Below is a small trained network, with its code and all its weights. Each question gives an input and a class and asks what happens when units are switched off, that is, made to give their printed mean instead of their output.

import numpy as np


def w(rows, s, z=0):
    codes = np.array(rows[::2]) - 128.0
    scale = np.full(codes.shape[1], s)
    scale[-1] = z or s
    return codes * scale


def norm(h):
    return h / np.sqrt((h * h).mean(-1, keepdims=True) + 1e-5)


def f(y):
    return y / 2 * (1 + np.tanh(0.7978845608 * (y + 0.044715 * y**3)))


def log_softmax(a):
    a = a - a.max(-1, keepdims=True)
    return a - np.log(np.exp(a).sum(-1, keepdims=True))


def net(x, mask):
    res = np.array(x, float).reshape(1, 6) / 4 @ E
    u = 0
    for l in range(2):
        y = f(norm(res) @ A[l][:, :-1].T + A[l][:, -1])
        res = res + np.where(mask[u : u + 11], y, B[l][:, -1]) @ B[l][:, :-1]
        u += 11
    return log_softmax(norm(res)[-1] @ U[:, :-1].T + U[:, -1])


A, B = {}, {}
E = w([
[134,178,57,164,99,84,78],'x0',
[90,28,55,8,169,143,29],'x1',
[197,178,153,117,193,142,64],'x2',
[2,216,148,102,191,88,131],'x3',
[116,143,205,91,38,110,82],'x4',
[125,129,132,131,129,129,128],'x5',
],0.00082)
A[0] = w([
[134,156,5,147,77,84,18,68],'L0N1',
[234,174,178,110,200,195,46,61],'L0N2',
[152,203,10,185,50,31,45,87],'L0N3',
[220,91,134,190,71,184,113,92],'L0N4',
[170,231,114,88,171,207,76,136],'L0N5',
[231,34,157,177,89,169,46,37],'L0N6',
[129,40,251,95,167,142,157,157],'L0N7',
[147,127,219,75,24,33,49,49],'L0N8',
[37,57,82,137,52,133,188,203],'L0N9',
[150,124,14,169,238,155,176,65],'L0N10',
[153,159,213,42,24,61,48,7],'L0N11',
],0.0029,0.0014)
B[0] = w([
[101,91,191,128,153,181,165,190],'L0N1',
[97,32,118,227,100,112,129,182],'L0N2',
[136,61,224,121,243,223,190,251],'L0N3',
[62,130,128,56,111,85,202,186],'L0N4',
[103,90,128,197,94,24,124,189],'L0N5',
[66,127,107,38,114,57,252,175],'L0N6',
[85,137,151,195,220,243,152,203],'L0N7',
[69,181,9,156,134,216,139,164],'L0N8',
[110,95,145,215,118,76,95,234],'L0N9',
[83,213,20,151,65,227,129,208],'L0N10',
[79,165,13,187,127,158,135,151],'L0N11',
],0.0028,0.0011)
A[1] = w([
[204,86,100,77,75,117,158,140],'L1N1',
[113,78,63,71,127,135,73,98],'L1N2',
[79,174,164,65,186,62,113,92],'L1N3',
[182,169,128,157,154,96,172,139],'L1N4',
[198,144,94,107,146,91,71,69],'L1N5',
[69,175,128,166,182,92,110,83],'L1N6',
[160,183,1,125,139,188,149,53],'L1N7',
[76,65,99,194,109,73,157,105],'L1N8',
[117,116,178,143,178,191,168,183],'L1N9',
[121,75,102,37,145,145,50,2],'L1N10',
[86,138,156,106,120,190,173,173],'L1N11',
],0.0042,0.0014)
B[1] = w([
[23,108,69,94,115,73,125,129],'L1N1',
[159,208,181,168,104,101,193,156],'L1N2',
[93,61,6,113,65,113,181,128],'L1N3',
[104,163,194,70,50,135,95,168],'L1N4',
[62,37,150,215,163,101,117,83],'L1N5',
[127,29,98,78,83,89,184,191],'L1N6',
[5,174,93,155,37,195,28,154],'L1N7',
[149,113,181,214,224,86,8,193],'L1N8',
[167,100,81,45,156,167,87,250],'L1N9',
[224,244,249,116,42,130,186,137],'L1N10',
[193,179,60,123,120,163,38,203],'L1N11',
],0.0029,0.0023)
U = w([
[15,251,15,196,22,229,29,109],'0',
[218,215,229,73,48,70,199,215],'1',
[55,22,22,1,81,6,220,73],'2',
[227,46,124,36,245,253,55,4],'3',
[130,39,206,239,200,45,29,62],'4',
[137,119,85,94,121,126,66,233],'5',
],0.0045,0.0022)

Each question gives the input, the list of numbers given to net, and the class t.
The units are the neurons (one row each of A and B). Each row of codes is followed by its name. A weight is (code - 128) times the scale printed after its matrix; where a second scale follows, it is the last column's (A, B and U).
mask holds one flag per neuron, layer by layer. A switched-off neuron (its flag False) gives its mean, the last column of its row in B, instead of its output. The means were averaged over made-up inputs and are rounded, as every weight is.
A unit's drop is (log p(t) with every unit on - log p(t) with that unit switched off) / (log p(t) with every unit on - log p(t) with every unit switched off).
The circuit of an input: a set's keep is (log p(t) with only the set's units on - log p(t) with every unit switched off) / (log p(t) with every unit on - log p(t) with every unit switched off). Starting from the 12 units with the biggest drops (on a tie, the unit counted first), units are removed one at a time, each time the one whose removal leaves the highest keep (on an exact tie, the one counted first), for as long as the keep stays at least 0.8.
units of the circuit, in order: the units of the circuit, biggest drop first
k most important neurons: the k neurons with the biggest drops, biggest first
k most important neurons of layer l: the k neurons of layer l with the biggest drops, biggest first
input [4,8,2,-4,7,-2], class 1: units of the circuit, in order	L1N10
input [-3,4,3,-6,-6,2], class 0: units of the circuit, in order	L0N10; L1N7
input [4,1,5,2,-6,1], class 0: 4 most important neurons	L0N10; L1N7; L0N9; L0N7
input [3,7,-5,-3,-1,1], class 1: units of the circuit, in order	L1N10; L1N2
input [-4,2,6,-1,-4,-5], class 4: 3 most important neurons of layer 0	L0N2; L0N5; L0N3
input [-1,6,-7,-1,-6,1], class 4: units of the circuit, in order	L0N9; L1N8
input [5,3,7,-3,-8,-2], class 0: 3 most important neurons	L0N10; L1N7; L0N9
input [-7,1,-6,6,-1,5], class 3: 3 most important neurons	L0N7; L0N5; L0N6
input [-1,-7,4,-8,-6,-4], class 2: units of the circuit, in order	L1N1; L0N4; L0N6
input [1,-3,-5,6,4,0], class 2: 2 most important neurons	L0N10; L0N2
input [-1,7,-7,-3,0,-7], class 1: 3 most important neurons	L1N10; L0N2; L0N5
input [7,3,-3,6,-2,5], class 3: 4 most important neurons	L0N3; L0N1; L0N6; L0N4
input [6,-1,-1,-6,-3,-6], class 2: 4 most important neurons of layer 0	L0N6; L0N4; L0N7; L0N8
input [1,0,5,0,7,-5], class 0: units of the circuit, in order	L0N11
input [-2,-6,2,8,-1,-1], class 2: units of the circuit, in order	L1N3; L1N6
input [4,-2,-4,7,1,-2], class 2: 3 most important neurons	L0N2; L1N3; L0N7
input [-4,7,0,3,-5,-6], class 1: 2 most important neurons of layer 0	L0N8; L0N11
input [6,-6,-6,8,1,0], class 2: units of the circuit, in order	L1N3; L1N6; L0N10
input [-6,-1,-6,-8,-5,-1], class 2: 3 most important neurons of layer 0	L0N6; L0N3; L0N4
input [-6,6,-5,-5,4,0], class 1: 4 most important neurons	L1N10; L0N3; L1N2; L0N2
input [3,-1,-6,-4,-3,6], class 4: units of the circuit, in order	L1N8
input [7,4,-7,4,4,-3], class 3: 2 most important neurons	L0N3; L0N1
input [0,-5,5,-8,5,-7], class 2: units of the circuit, in order	L0N6; L1N1
input [-3,4,8,-7,6,-5], class 4: 3 most important neurons	L0N2; L1N8; L0N10
input [-3,2,5,2,-7,5], class 0: 2 most important neurons	L0N10; L1N7
